Below are the code and all the weights of a small trained network. Each question names an input and a class and asks about switching units off, where a switched-off unit gives its printed mean instead of its output.

import numpy as np


def w(rows, s, z=0):
    codes = np.array(rows[::2]) - 128.0
    scale = np.full(codes.shape[1], s)
    scale[-1] = z or s
    return codes * scale


def f(y):
    return y / 2 * (1 + np.tanh(0.7978845608 * (y + 0.044715 * y**3)))


def log_softmax(a):
    a = a - a.max(-1, keepdims=True)
    return a - np.log(np.exp(a).sum(-1, keepdims=True))


def net(x, mask):
    res = np.array(x, float).reshape(1, 4) / 4 @ E
    y = f(res @ A[0][:, :-1].T + A[0][:, -1])
    res = res + np.where(mask, y, B[0][:, -1]) @ B[0][:, :-1]
    return log_softmax(res[-1] @ U[:, :-1].T + U[:, -1])


A, B = {}, {}
E = w([
[115,9,49,44,1,38,50,96],'x0',
[237,134,247,80,115,111,18,93],'x1',
[59,51,47,124,185,196,89,62],'x2',
[94,78,234,217,152,118,129,82],'x3',
],0.01)
A[0] = w([
[123,138,165,182,59,81,157,175,71],'neuron 1',
[170,158,171,127,139,147,107,164,61],'neuron 2',
[103,103,33,123,130,103,133,126,224],'neuron 3',
[169,118,197,129,134,106,130,91,142],'neuron 4',
[174,181,218,140,195,112,97,159,101],'neuron 5',
[91,60,94,150,212,176,162,110,134],'neuron 6',
[244,192,198,109,121,132,140,154,176],'neuron 7',
[164,163,140,164,117,57,128,133,180],'neuron 8',
[136,116,139,189,190,167,138,126,93],'neuron 9',
[125,21,98,121,87,124,80,76,193],'neuron 10',
[156,151,146,131,165,155,117,141,12],'neuron 11',
[120,68,142,49,72,97,63,91,166],'neuron 12',
[65,183,61,140,90,141,176,133,196],'neuron 13',
[122,141,197,206,220,160,100,113,254],'neuron 14',
[165,84,104,41,20,74,91,162,203],'neuron 15',
[124,139,83,126,180,125,141,112,43],'neuron 16',
[205,247,180,146,74,141,103,118,191],'neuron 17',
[147,58,163,175,82,129,74,90,70],'neuron 18',
],0.011,0.0025)
B[0] = w([
[127,91,134,165,82,53,206,122,167],'neuron 1',
[127,169,142,89,138,119,157,117,166],'neuron 2',
[157,81,64,110,167,178,138,125,191],'neuron 3',
[153,142,152,144,26,134,102,170,178],'neuron 4',
[138,168,155,87,76,179,186,148,208],'neuron 5',
[86,119,135,157,229,138,106,121,186],'neuron 6',
[189,255,150,60,76,110,137,159,219],'neuron 7',
[110,135,130,156,66,104,150,176,167],'neuron 8',
[82,173,176,143,182,136,119,113,174],'neuron 9',
[167,43,126,125,115,143,85,38,216],'neuron 10',
[141,149,150,80,162,134,140,69,151],'neuron 11',
[197,100,91,92,128,66,101,60,227],'neuron 12',
[95,78,78,111,166,167,184,186,186],'neuron 13',
[67,150,248,132,138,138,108,93,216],'neuron 14',
[116,168,49,151,187,31,26,132,251],'neuron 15',
[114,130,138,109,175,165,126,151,144],'neuron 16',
[141,239,161,69,91,92,157,139,212],'neuron 17',
[136,98,169,113,72,166,79,157,177],'neuron 18',
],0.0099,0.02)
U = w([
[117,85,26,111,184,213,180,176,143],'0',
[194,17,73,116,131,75,54,12,156],'1',
[182,235,110,96,104,13,70,139,43],'2',
[119,80,117,222,74,25,227,185,254],'3',
[28,147,170,212,226,123,105,69,83],'4',
[120,60,254,179,71,144,64,128,105],'5',
[170,226,230,86,106,160,202,98,126],'6',
],0.0095,0.0019)

Each question gives the input, the list of numbers given to net, and the class t.
The units are the neurons (one row each of A and B). Each row of codes is followed by its name. A weight is (code - 128) times the scale printed after its matrix; where a second scale follows, it is the last column's (A, B and U).
mask holds one flag per neuron, in row order. A switched-off neuron (its flag False) gives its mean, the last column of its row in B, instead of its output. The means were averaged over made-up inputs and are rounded, as every weight is.
A unit's drop is (log p(t) with every unit on - log p(t) with that unit switched off) / (log p(t) with every unit on - log p(t) with every unit switched off).
The circuit of an input: a set's keep is (log p(t) with only the set's units on - log p(t) with every unit switched off) / (log p(t) with every unit on - log p(t) with every unit switched off). Starting from the 12 units with the biggest drops (on a tie, the unit counted first), units are removed one at a time, each time the one whose removal leaves the highest keep (on an exact tie, the one counted first), for as long as the keep stays at least 0.8.
units of the circuit, in order: the units of the circuit, biggest drop first
unit that matters most: the unit with the biggest drop
top k neurons: the k neurons with the biggest drops, biggest first
drop when u is switched off: that unit's drop, to one decimal
input [-2,-6,-6,8], class 3: unit that matters most : neuron 1
input [-7,-7,2,-5], class 0: top 2 neurons : [neuron 13; neuron 15]
input [0,0,1,1], class 4: units of the circuit, in order : [neuron 12; neuron 7]
input [-4,1,3,-5], class 6: top 2 neurons : [neuron 15; neuron 3]
input [2,0,2,6], class 5: top 4 neurons : [neuron 15; neuron 18; neuron 3; neuron 12]
input [8,6,-3,-5], class 1: top 2 neurons : [neuron 10; neuron 12]
input [-2,7,4,-4], class 6: top 2 neurons : [neuron 15; neuron 5]
input [-3,3,-6,-6], class 6: top 2 neurons : [neuron 5; neuron 15]
input [3,-6,3,8], class 4: top 2 neurons : [neuron 6; neuron 12]
input [0,3,-1,1], class 6: top 2 neurons : [neuron 15; neuron 12]
input [2,-7,-8,-8], class 0: top 2 neurons : [neuron 13; neuron 3]
input [-1,0,1,1], class 4: top 2 neurons : [neuron 7; neuron 17]
input [-6,-8,0,-4], class 0: drop when neuron 13 is switched off : 0.5
input [-6,-5,-1,5], class 4: drop when neuron 11 is switched off : 0.0
input [-1,-7,-7,-6], class 0: units of the circuit, in order : [neuron 13]
input [-1,7,-4,0], class 6: drop when neuron 5 is switched off : 0.7
